Below is a small trained network, with its code and all its weights. Each question gives an input and a target symbol and asks what happens when units are switched off, that is, made to give their printed mean instead of their output.

import numpy as np


def w(rows, s, z=0):
    codes = np.array(rows[::2]) - 128.0
    scale = np.full(codes.shape[1], s)
    scale[-1] = z or s
    return codes * scale


def f(y):
    return np.maximum(y, 0)


def softmax(a):
    e = np.exp(a - a.max(-1, keepdims=True))
    return e / e.sum(-1, keepdims=True)


def log_softmax(a):
    a = a - a.max(-1, keepdims=True)
    return a - np.log(np.exp(a).sum(-1, keepdims=True))


def net(x, mask):
    ids = ['εηθμξω'.index(c) for c in x.split()]
    T = len(ids)
    res = E[ids] + P[:T]
    q, k, v = (res @ M[0].T for M in (Q, K, V))
    z = softmax(np.where(np.tri(T) > 0, q @ k.T / 3**0.5, -1e9)) @ v
    res = res + np.where(mask[0], z, O[0][:, -1]) @ O[0][:, :-1]
    y = f(res @ A[0][:, :-1].T + A[0][:, -1])
    res = res + np.where(mask[1:25], y, B[0][:, -1]) @ B[0][:, :-1]
    return log_softmax(res[-1] @ U[:, :-1].T + U[:, -1])


Q, K, V, O, A, B = {}, {}, {}, {}, {}, {}
E = w([
[124,1,160,66],'ε',
[161,28,221,221],'η',
[164,72,86,11],'θ',
[208,164,56,83],'μ',
[161,84,122,110],'ξ',
[238,182,112,221],'ω',
],0.012)
P = w([
[60,167,172,111],'0',
[101,118,128,147],'1',
[119,181,192,110],'2',
[134,89,105,170],'3',
[141,177,214,84],'4',
[161,68,87,184],'5',
[153,175,222,61],'6',
[188,49,75,192],'7',
[162,175,221,40],'8',
[212,36,63,202],'9',
[170,177,223,27],'10',
[233,22,51,205],'11',
[174,176,223,15],'12',
[251,12,33,195],'13',
],0.011)
Q[0] = w([
[130,76,54,160],'head 1',
[253,10,48,173],'head 1',
[199,95,132,111],'head 1',
],0.012)
K[0] = w([
[170,33,24,95],'head 1',
[162,16,2,179],'head 1',
[180,90,80,252],'head 1',
],0.0064)
V[0] = w([
[115,28,254,237],'head 1',
[111,114,192,205],'head 1',
[182,226,101,247],'head 1',
],0.0058)
O[0] = w([
[162,187,45,62,252],'head 1',
[128,174,94,54,177],'head 1',
[62,1,161,5,238],'head 1',
],0.0068,0.0048)
A[0] = w([
[120,185,146,115,128],'neuron 1',
[145,200,128,193,30],'neuron 2',
[179,174,122,254,164],'neuron 3',
[134,140,55,171,133],'neuron 4',
[92,150,116,84,131],'neuron 5',
[45,154,134,110,253],'neuron 6',
[76,145,163,113,226],'neuron 7',
[164,140,152,147,178],'neuron 8',
[106,164,132,108,163],'neuron 9',
[165,96,102,103,95],'neuron 10',
[122,60,163,206,122],'neuron 11',
[160,117,163,127,169],'neuron 12',
[115,124,121,135,68],'neuron 13',
[115,95,168,237,89],'neuron 14',
[151,197,69,220,39],'neuron 15',
[160,124,136,109,169],'neuron 16',
[90,111,184,139,136],'neuron 17',
[103,115,167,108,130],'neuron 18',
[132,99,101,225,136],'neuron 19',
[165,179,124,251,61],'neuron 20',
[105,71,144,144,210],'neuron 21',
[91,158,123,93,157],'neuron 22',
[111,169,137,111,159],'neuron 23',
[161,151,111,126,118],'neuron 24',
],0.018,0.0054)
B[0] = w([
[121,107,141,130,160],'neuron 1',
[42,120,159,151,134],'neuron 2',
[95,187,128,146,181],'neuron 3',
[164,156,142,98,186],'neuron 4',
[112,143,131,155,164],'neuron 5',
[158,96,147,146,147],'neuron 6',
[146,145,141,134,163],'neuron 7',
[120,133,118,112,188],'neuron 8',
[134,128,157,146,157],'neuron 9',
[127,119,121,114,254],'neuron 10',
[118,111,151,179,182],'neuron 11',
[114,131,111,125,217],'neuron 12',
[139,133,130,132,128],'neuron 13',
[98,65,187,136,137],'neuron 14',
[182,46,101,156,138],'neuron 15',
[119,128,119,119,239],'neuron 16',
[160,156,134,132,145],'neuron 17',
[130,156,133,132,163],'neuron 18',
[100,151,138,131,199],'neuron 19',
[255,84,131,132,142],'neuron 20',
[106,110,115,143,193],'neuron 21',
[138,142,147,162,161],'neuron 22',
[124,113,150,137,159],'neuron 23',
[137,132,137,118,178],'neuron 24',
],0.026,0.0094)
U = w([
[19,95,146,183,47],'ε',
[156,140,123,14,125],'η',
[78,219,136,151,189],'θ',
[203,126,83,159,37],'μ',
[156,92,194,201,131],'ξ',
[129,4,99,120,254],'ω',
],0.017,0.0065)

Each question gives the input, a string of symbols that net reads in full, and the target symbol t.
The units are the heads (3 rows each of Q, K, V and O) and the neurons (one row each of A and B). Each row of codes is followed by its name. A weight is (code - 128) times the scale printed after its matrix; where a second scale follows, it is the last column's (O, A, B and U).
mask holds one flag per unit, heads first, then neurons. A switched-off unit (its flag False) gives its mean, the last column of its rows in O or B, instead of its output. The means were averaged over made-up inputs and are rounded, as every weight is.
A unit's drop is (log p(t) with every unit on - log p(t) with that unit switched off) / (log p(t) with every unit on - log p(t) with every unit switched off).
The circuit of an input: a set's keep is (log p(t) with only the set's units on - log p(t) with every unit switched off) / (log p(t) with every unit on - log p(t) with every unit switched off). Starting from the 12 units with the biggest drops (on a tie, the unit counted first), units are removed one at a time, each time the one whose removal leaves the highest keep (on an exact tie, the one counted first), for as long as the keep stays at least 0.8.
units of the circuit, in order: the units of the circuit, biggest drop first
most important unit: the unit with the biggest drop
top k neurons: the k neurons with the biggest drops, biggest first
drop when u is switched off: that unit's drop, to one decimal
input ε θ ω μ ξ ω ε ε μ θ, target μ: top 3 neurons => neuron 15; neuron 20; neuron 4
input ε η ξ ξ ω, target ξ: units of the circuit, in order => neuron 20; neuron 2
input ω μ ω ω ε ω η ε ξ ξ, target μ: units of the circuit, in order => head 1; neuron 4
input ξ η η ξ η ω ε ξ ω μ ξ ε, target ε: units of the circuit, in order => head 1; neuron 19; neuron 21
input ε η θ θ θ ω ξ ω ω, target η: units of the circuit, in order => head 1; neuron 11; neuron 3
input ξ μ ω ω θ μ ε ξ ξ ξ η ω θ, target θ: units of the circuit, in order => neuron 5
input θ ω θ ξ ξ η, target θ: units of the circuit, in order => head 1; neuron 3
input η η η η η ξ, target η: units of the circuit, in order => head 1; neuron 4; neuron 11
input ω ω ω ω ε ω ξ θ θ, target θ: top 2 neurons => neuron 5; neuron 18
input ε η η η μ ε ω η η ε θ ε, target μ: top 2 neurons => neuron 15; neuron 20
input ω ω θ, target ξ: units of the circuit, in order => neuron 6; neuron 22
input θ ω μ ω ε ω η η, target ω: units of the circuit, in order => head 1; neuron 3
input ξ μ ε η, target ε: top 2 neurons => neuron 14; neuron 11
input η η ω ω ω η η η η ω η ξ η ω, target θ: top 4 neurons => neuron 3; neuron 19; neuron 4; neuron 11
input ω θ ω ω, target ξ: top 2 neurons => neuron 20; neuron 14
input ω ω ε, target ξ: most important unit => neuron 6
input η η ξ η μ μ μ θ ω θ ω μ, target ξ: top 3 neurons => neuron 20; neuron 11; neuron 3
input μ η ω ω μ ω η, target θ: top 3 neurons => neuron 18; neuron 17; neuron 12
input ε ξ ω η η θ, target η: top 2 neurons => neuron 4; neuron 11
input ω η ε μ ξ, target ξ: most important unit => neuron 3
input η ω ω ε ω ω, target μ: top 3 neurons => neuron 20; neuron 15; neuron 3
input ξ ε θ η θ ω μ ω ξ μ ω θ θ μ, target ξ: top 2 neurons => neuron 20; neuron 11
input θ θ ε, target ξ: top 2 neurons => neuron 20; neuron 14
input ω ε ξ, target ξ: top 3 neurons => neuron 6; neuron 3; neuron 19
input ω ω ε ω ξ μ η η θ θ ε ω μ, target θ: top 2 neurons => neuron 5; neuron 22
input μ ε η ξ, target μ: drop when head 1 is switched off => 1.8
input θ ω μ θ η η η, target η: drop when head 1 is switched off => 2.3
input ω ω ε ε ω ω ω ω η ξ ω μ ω ε, target ε: drop when neuron 3 is switched off => 0.1
